Each row is followed by its group and then its class within the group.
[-0.32 -2.00  3.46 -1.06  3.49 -0.24  0.22 -3.04 -2.93 -1.06 -0.78  0.67
  6.58  2.49  4.01  0.76 -0.32 -0.79 -0.13 -0.75 -1.04  0.97  2.80  1.28
 -0.06  1.73  2.61 -0.39 -0.38  1.95 -0.26 -1.65 -1.70  1.09 -0.76 -0.80
 -0.93  3.67 -0.09] : [56].<59>
[-0.35 -0.44  0.67 -0.91  0.97 -0.76 -0.16  0.14  1.40 -0.80 -0.28 -2.01
  0.76  1.31 -0.42 -1.67 -0.59  2.52  0.05 -0.27  0.90  2.14  1.91  0.62
 -0.44  2.76  0.40  0.91 -1.03  0.55  1.52 -0.09  0.22  0.43  0.37  1.98
 -1.11  0.10  0.06] : [60].<54>
[ 0.48 -1.12  1.18  1.25  2.09 -0.27 -0.06 -5.39 -0.83  0.03 -0.59  0.54
  4.20  3.76  5.98  0.68 -0.71  0.61  0.52 -0.17  0.38  1.60  2.73  0.81
 -1.64  2.44  1.12 -0.64 -2.84  2.12 -1.17 -2.16 -0.90  1.17 -0.99 -0.91
 -0.88 -0.15  0.47] : [56].<59>
[ 2.30 -0.79  0.57  2.01  3.31 -0.46  0.52 -2.04 -0.90  1.19 -0.29 -1.07
  1.56  3.57  3.11  0.55  0.43  1.34  0.64 -0.60 -1.79  0.99  2.37  0.92
 -2.20  4.32  1.28 -1.32 -1.95  0.88 -0.18 -2.83 -0.49 -0.26 -0.78 -1.03
 -1.67 -1.64  0.21] : [56].<59>
[-0.34 -0.32  0.29 -0.34 -0.59 -0.17 -0.62  1.67  2.86  0.39 -0.71 -2.42
  0.34  0.64 -0.16 -0.64  0.06  2.10  0.52 -0.79  0.38  0.95  0.68  0.26
  1.07  2.36 -0.10  0.63 -1.23  0.30  1.85  0.58  1.28 -0.87  0.34  1.28
 -2.31 -2.17  0.77] : [60].<68>
[-0.76 -0.30  0.17  2.37  2.59 -0.29 -0.23 -2.95  0.99  0.02 -0.31  3.12
  1.37  0.66  2.22  1.42 -0.91  1.10  0.02 -0.39 -1.60  1.00  1.99  0.21
 -0.88  6.69  1.03 -0.67  0.81  0.23 -0.92 -1.62  0.27 -0.84 -0.49 -1.80
 -0.96  2.23 -0.20] : [56].<52>
[ 0.16 -1.47  0.84  1.62  3.59 -0.60 -0.45 -4.24  0.40 -1.58 -0.16  3.85
  3.74  1.60  2.37  0.81 -0.13 -1.24  0.34 -0.40 -1.79 -0.11  5.07  1.51
 -2.13  3.92  0.61 -0.82 -0.86  1.65  2.18 -2.11 -0.96 -0.26 -0.29 -0.37
 -0.55 -0.01 -0.87] : [56].<52>
[ 0.06 -1.29 -0.10  1.08  2.98 -0.59  2.33 -2.63 -0.26  0.51  0.71 -1.23
 -1.18  1.92  0.63 -1.13 -0.85  1.15 -0.32  0.61  1.00 -0.13  0.03  0.56
 -1.93  2.52 -0.07 -1.53 -2.04  1.15 -0.56 -1.85 -2.12  0.52 -0.43  0.77
 -1.16 -2.30 -0.49] : [63].<58>
[-1.58  0.24 -0.37 -2.09 -2.66  2.02 -0.64 -0.97  0.41 -1.00  0.06 -1.76
  0.78 -0.86  0.38 -0.53 -0.97  3.71 -0.02 -1.73 -0.38  2.38  2.03  0.44
 -0.92 -0.87 -0.82 -1.54 -1.05  2.58  3.18  1.60  1.26  0.31  1.08  1.86
 -1.33 -0.52  0.21] : [60].<51>
[-3.31 -1.02  0.24 -3.59 -0.42 -0.30 -0.53 -1.35 -1.47 -2.30 -1.06  1.23
  4.17 -1.07  1.60 -0.14 -1.90  3.25 -0.23 -2.98 -1.13  2.58 -0.37  1.03
 -1.49  0.71 -0.09  0.69 -0.36  4.17  2.67  2.15  0.44  0.23  1.35  0.05
 -1.86  4.91  0.50] : [60].<51>
[ 0.82 -2.03  0.91  1.27  1.60 -0.03  0.06 -0.57  0.47 -0.06  0.23  2.78
 -0.37  2.04 -2.43 -0.88  1.97 -0.99  0.43 -0.42 -0.40 -1.82 -1.14  1.07
  0.07  0.76  0.54  1.81 -2.72 -0.83 -0.13 -0.78 -2.14 -2.32 -0.55  0.51
  0.04 -2.57 -0.69] : [63].<65>
[-1.03 -1.39  0.83  0.11  2.27 -0.21 -0.04 -2.41 -0.16 -0.48  0.11  3.42
  4.22  2.75  2.91  1.11 -0.98  0.73 -0.33 -1.44 -1.90  0.95  1.87  1.65
 -1.39  4.57  1.10 -1.19 -1.21  2.18  0.12 -0.69 -1.07 -0.19 -0.48 -1.15
 -1.66  0.96 -0.12] : [56].<59>
[ 0.24 -1.93 -0.31  0.82  1.82 -0.57  0.27 -1.55  1.36 -0.81  0.03 -0.28
 -2.46  1.55  1.26 -0.90 -1.43 -0.38  0.92 -0.32  0.79 -1.13 -1.03  0.24
 -4.46  0.99 -0.03 -0.38 -4.33  2.19  1.71 -1.25 -0.93 -1.02 -0.14  1.03
 -0.32 -4.46 -0.60] : [63].<65>
